Below is a small trained network, with its code and all its weights. Each question gives an input and a class and asks what happens when units are switched off, that is, made to give their printed mean instead of their output.

import numpy as np


def w(rows, s, z=0):
    codes = np.array(rows[::2]) - 128.0
    scale = np.full(codes.shape[1], s)
    scale[-1] = z or s
    return codes * scale


def f(y):
    return np.maximum(y, 0)


def log_softmax(a):
    a = a - a.max(-1, keepdims=True)
    return a - np.log(np.exp(a).sum(-1, keepdims=True))


def net(x, mask):
    res = np.array(x, float).reshape(1, 6) / 4 @ E
    y = f(res @ A[0][:, :-1].T + A[0][:, -1])
    res = res + np.where(mask, y, B[0][:, -1]) @ B[0][:, :-1]
    return log_softmax(res[-1] @ U[:, :-1].T + U[:, -1])


A, B = {}, {}
E = w([
[157,113,151,121,76,62,124,175],'x0',
[105,129,180,103,175,83,167,110],'x1',
[97,190,101,193,165,81,219,142],'x2',
[51,161,111,208,135,2,46,104],'x3',
[93,131,151,103,141,166,118,176],'x4',
[135,128,100,129,136,108,141,120],'x5',
],0.0064)
A[0] = w([
[42,177,151,244,61,56,13,102,46],'n0',
[110,38,131,84,61,202,30,3,222],'n1',
[57,250,115,215,96,185,213,82,192],'n2',
[133,84,26,213,74,188,89,135,223],'n3',
[17,133,110,147,177,85,30,129,28],'n4',
[62,201,116,142,126,36,17,138,3],'n5',
[47,157,104,173,164,61,18,139,10],'n6',
],0.0046,0.0018)
B[0] = w([
[124,131,121,71,129,174,243,116,254],'n0',
[57,176,108,75,132,38,36,140,239],'n1',
[18,225,58,36,152,85,78,115,227],'n2',
[77,156,169,199,210,128,110,173,203],'n3',
[254,90,102,72,130,241,236,174,204],'n4',
[169,126,68,113,63,193,195,81,218],'n5',
[167,20,107,73,152,198,215,43,216],'n6',
],0.0055,0.0042)
U = w([
[115,138,118,109,125,144,136,105,220],'0',
[216,49,98,103,124,255,221,70,1],'1',
[98,128,120,129,137,117,122,134,188],'2',
[148,138,116,134,154,134,125,139,169],'3',
[68,160,102,95,122,87,106,132,74],'4',
[113,128,145,162,153,138,128,120,92],'5',
],0.0069,0.0028)

Each question gives the input, the list of numbers given to net, and the class t.
The units are the neurons (one row each of A and B). Each row of codes is followed by its name. A weight is (code - 128) times the scale printed after its matrix; where a second scale follows, it is the last column's (A, B and U).
mask holds one flag per neuron, in row order. A switched-off neuron (its flag False) gives its mean, the last column of its row in B, instead of its output. The means were averaged over made-up inputs and are rounded, as every weight is.
A unit's drop is (log p(t) with every unit on - log p(t) with that unit switched off) / (log p(t) with every unit on - log p(t) with every unit switched off).
The circuit of an input: a set's keep is (log p(t) with only the set's units on - log p(t) with every unit switched off) / (log p(t) with every unit on - log p(t) with every unit switched off). Starting from all 7 units, units are removed one at a time, each time the one whose removal leaves the highest keep (on an exact tie, the one counted first), for as long as the keep stays at least 0.8.
units of the circuit, in order: the units of the circuit, biggest drop first
k most important neurons: the k neurons with the biggest drops, biggest first
drop when u is switched off: that unit's drop, to one decimal
input [-7,5,-6,-5,-7,0], class 0: units of the circuit, in order : n1, n4
input [-1,4,-3,8,8,-5], class 1: units of the circuit, in order : n4, n6, n5
input [1,-3,-6,-4,-4,2], class 4: units of the circuit, in order : n1, n4
input [-2,-4,5,8,-7,-7], class 1: most important neuron : n6
input [-1,-7,6,7,2,6], class 1: 2 most important neurons : n6, n4
input [-4,5,-7,7,-2,0], class 1: 2 most important neurons : n4, n6
input [-6,3,-5,-7,8,2], class 3: drop when n1 is switched off : 0.3
input [4,-6,-5,6,-5,-3], class 1: drop when n2 is switched off : 0.2
input [4,-4,-6,-5,7,-8], class 2: drop when n0 is switched off : 0.1
input [-6,-5,2,-6,-1,-3], class 0: drop when n1 is switched off : 0.0
